Below are the code and all the weights of a small trained network. Each question names an input and a target symbol and asks about switching units off, where a switched-off unit gives its printed mean instead of its output.

import numpy as np


def w(rows, s, z=0):
    codes = np.array(rows[::2]) - 128.0
    scale = np.full(codes.shape[1], s)
    scale[-1] = z or s
    return codes * scale


def norm(h):
    return h / np.sqrt((h * h).mean(-1, keepdims=True) + 1e-5)


def f(y):
    return y / 2 * (1 + np.tanh(0.7978845608 * (y + 0.044715 * y**3)))


def softmax(a):
    e = np.exp(a - a.max(-1, keepdims=True))
    return e / e.sum(-1, keepdims=True)


def log_softmax(a):
    a = a - a.max(-1, keepdims=True)
    return a - np.log(np.exp(a).sum(-1, keepdims=True))


def net(x, mask):
    ids = ['αβδεζηθλμξπσφψω'.index(c) for c in x.split()]
    T = len(ids)
    res = E[ids] + P[:T]
    u = 0
    for l in range(3):
        q, k, v = (norm(res) @ M[l].T for M in (Q, K, V))
        z = softmax(np.where(np.tri(T) > 0, q @ k.T / 2**0.5, -1e9)) @ v
        res = res + np.where(mask[u], z, O[l][:, -1]) @ O[l][:, :-1]
        u += 1
        y = f(norm(res) @ A[l][:, :-1].T + A[l][:, -1])
        res = res + np.where(mask[u : u + 4], y, B[l][:, -1]) @ B[l][:, :-1]
        u += 4
    return log_softmax(norm(res)[-1] @ U[:, :-1].T + U[:, -1])


Q, K, V, O, A, B = {}, {}, {}, {}, {}, {}
E = w([
[173,100,143,61],'α',
[104,194,29,189],'β',
[149,160,125,150],'δ',
[121,6,83,93],'ε',
[55,83,125,149],'ζ',
[125,172,95,206],'η',
[70,60,84,105],'θ',
[102,101,181,83],'λ',
[195,222,141,169],'μ',
[154,170,146,141],'ξ',
[227,93,142,101],'π',
[91,90,176,129],'σ',
[138,44,85,98],'φ',
[216,63,160,82],'ψ',
[111,120,142,187],'ω',
],0.012)
P = w([
[111,131,147,111],'0',
[253,85,24,221],'1',
[141,56,171,66],'2',
[72,201,58,36],'3',
[209,143,18,181],'4',
[49,58,112,96],'5',
[84,197,79,37],'6',
[134,146,60,204],'7',
],0.014)
Q[0] = w([
[191,111,125,190],'0.h1',
[201,191,185,10],'0.h1',
],0.011)
K[0] = w([
[219,160,86,209],'0.h1',
[254,176,194,27],'0.h1',
],0.0079)
V[0] = w([
[210,75,51,238],'0.h1',
[101,211,129,2],'0.h1',
],0.0048)
O[0] = w([
[254,90,105,188,250],'0.h1',
[51,179,47,250,44],'0.h1',
],0.007,0.0022)
A[0] = w([
[110,119,165,75,152],'0.n1',
[250,117,26,121,4],'0.n2',
[84,111,143,111,27],'0.n3',
[46,78,125,134,167],'0.n4',
],0.013,0.0038)
B[0] = w([
[67,173,148,112,153],'0.n1',
[195,172,95,91,254],'0.n2',
[2,80,194,203,135],'0.n3',
[241,91,67,168,186],'0.n4',
],0.0089,0.0088)
Q[1] = w([
[46,226,66,100],'1.h1',
[62,82,2,182],'1.h1',
],0.0086)
K[1] = w([
[70,233,206,253],'1.h1',
[124,105,98,219],'1.h1',
],0.013)
V[1] = w([
[54,103,53,2],'1.h1',
[22,63,225,101],'1.h1',
],0.0079)
O[1] = w([
[95,59,3,78,106],'1.h1',
[124,105,64,198,2],'1.h1',
],0.015,0.0054)
A[1] = w([
[112,169,116,225,4],'1.n1',
[144,85,79,191,177],'1.n2',
[50,94,107,105,76],'1.n3',
[120,247,126,115,133],'1.n4',
],0.012,0.0039)
B[1] = w([
[254,149,39,120,121],'1.n1',
[137,199,200,130,224],'1.n2',
[149,226,155,144,176],'1.n3',
[36,81,164,195,254],'1.n4',
],0.0084,0.0043)
Q[2] = w([
[59,111,122,87],'2.h1',
[144,3,137,181],'2.h1',
],0.014)
K[2] = w([
[83,145,131,74],'2.h1',
[58,8,115,206],'2.h1',
],0.012)
V[2] = w([
[201,83,145,118],'2.h1',
[253,63,125,207],'2.h1',
],0.0054)
O[2] = w([
[95,197,103,249,217],'2.h1',
[172,86,186,193,255],'2.h1',
],0.011,0.0031)
A[2] = w([
[254,172,205,96,68],'2.n1',
[240,122,61,171,27],'2.n2',
[239,201,154,193,40],'2.n3',
[153,220,105,12,2],'2.n4',
],0.0078,0.0044)
B[2] = w([
[156,135,38,174,254],'2.n1',
[154,190,203,35,199],'2.n2',
[62,250,53,39,239],'2.n3',
[55,178,120,123,132],'2.n4',
],0.011,0.0055)
U = w([
[134,76,128,100,167],'α',
[131,89,111,87,159],'β',
[98,81,154,200,162],'δ',
[53,129,162,62,109],'ε',
[110,79,49,138,52],'ζ',
[138,204,84,72,43],'η',
[99,82,215,115,152],'θ',
[128,166,124,172,154],'λ',
[82,105,75,59,3],'μ',
[136,172,255,138,73],'ξ',
[229,167,91,151,180],'π',
[116,85,54,179,109],'σ',
[146,136,98,215,105],'φ',
[162,102,217,183,147],'ψ',
[118,72,95,126,136],'ω',
],0.017,0.0058)

Each question gives the input, a string of symbols that net reads in full, and the target symbol t.
The units are the heads (2 rows each of Q, K, V and O) and the neurons (one row each of A and B). Each row of codes is followed by its name. A weight is (code - 128) times the scale printed after its matrix; where a second scale follows, it is the last column's (O, A, B and U).
mask holds one flag per unit, layer by layer, with each layer's heads first. A switched-off unit (its flag False) gives its mean, the last column of its rows in O or B, instead of its output. The means were averaged over made-up inputs and are rounded, as every weight is.
A unit's drop is (log p(t) with every unit on - log p(t) with that unit switched off) / (log p(t) with every unit on - log p(t) with every unit switched off).
The circuit of an input: a set's keep is (log p(t) with only the set's units on - log p(t) with every unit switched off) / (log p(t) with every unit on - log p(t) with every unit switched off). Starting from the 12 units with the biggest drops (on a tie, the unit counted first), units are removed one at a time, each time the one whose removal leaves the highest keep (on an exact tie, the one counted first), for as long as the keep stays at least 0.8.
units of the circuit, in order: the units of the circuit, biggest drop first
unit that matters most: the unit with the biggest drop
k most important neurons: the k neurons with the biggest drops, biggest first
top k neurons in layer l: the k neurons of layer l with the biggest drops, biggest first
input λ η β σ η ψ ζ, target σ: unit that matters most	0.h1
input η φ η ψ ζ ζ ω, target ξ: 2 most important neurons	(0.n4, 0.n2)
input φ ξ β λ μ η θ η, target η: 2 most important neurons	(2.n3, 0.n2)
input η η λ ω δ ζ, target δ: 3 most important neurons	(0.n4, 0.n3, 0.n2)
input β σ ξ λ β, target η: units of the circuit, in order	(0.n4, 1.h1)
input η ε δ σ σ η σ, target ξ: units of the circuit, in order	(0.n2, 1.h1)
input η λ θ η β ψ φ, target ξ: units of the circuit, in order	(1.h1, 0.n2)
input η η η ξ η η, target π: 2 most important neurons	(0.n4, 1.n4)
input ζ η σ, target θ: top 2 neurons in layer 1	(1.n2, 1.n1)
input α ε λ, target ε: top 3 neurons in layer 1	(1.n3, 1.n2, 1.n4)
input β η ζ δ λ ψ α β, target η: units of the circuit, in order	(2.n3, 1.h1)
input ω η λ ε, target π: 3 most important neurons	(0.n2, 0.n4, 1.n1)
input η φ λ η α η λ, target ξ: units of the circuit, in order	(0.n2, 1.h1)
input η σ π σ, target ξ: units of the circuit, in order	(1.h1)
input η λ π δ η δ δ, target ξ: top 2 neurons in layer 0	(0.n4, 0.n2)
input ξ λ η η, target δ: units of the circuit, in order	(0.n2, 1.n4, 2.n3)
input η η β ψ, target ξ: units of the circuit, in order	(1.h1, 0.h1)
input η θ σ ω, target ξ: top 2 neurons in layer 0	(0.n2, 0.n4)
input η η ε ψ ω η ζ, target ξ: top 2 neurons in layer 0	(0.n4, 0.n2)
input β λ λ η β η, target π: top 2 neurons in layer 1	(1.n4, 1.n3)
input η ω η θ β ψ ε, target ξ: units of the circuit, in order	(1.h1, 0.n2)
input δ μ λ, target ε: 4 most important neurons	(0.n1, 0.n2, 0.n3, 1.n2)
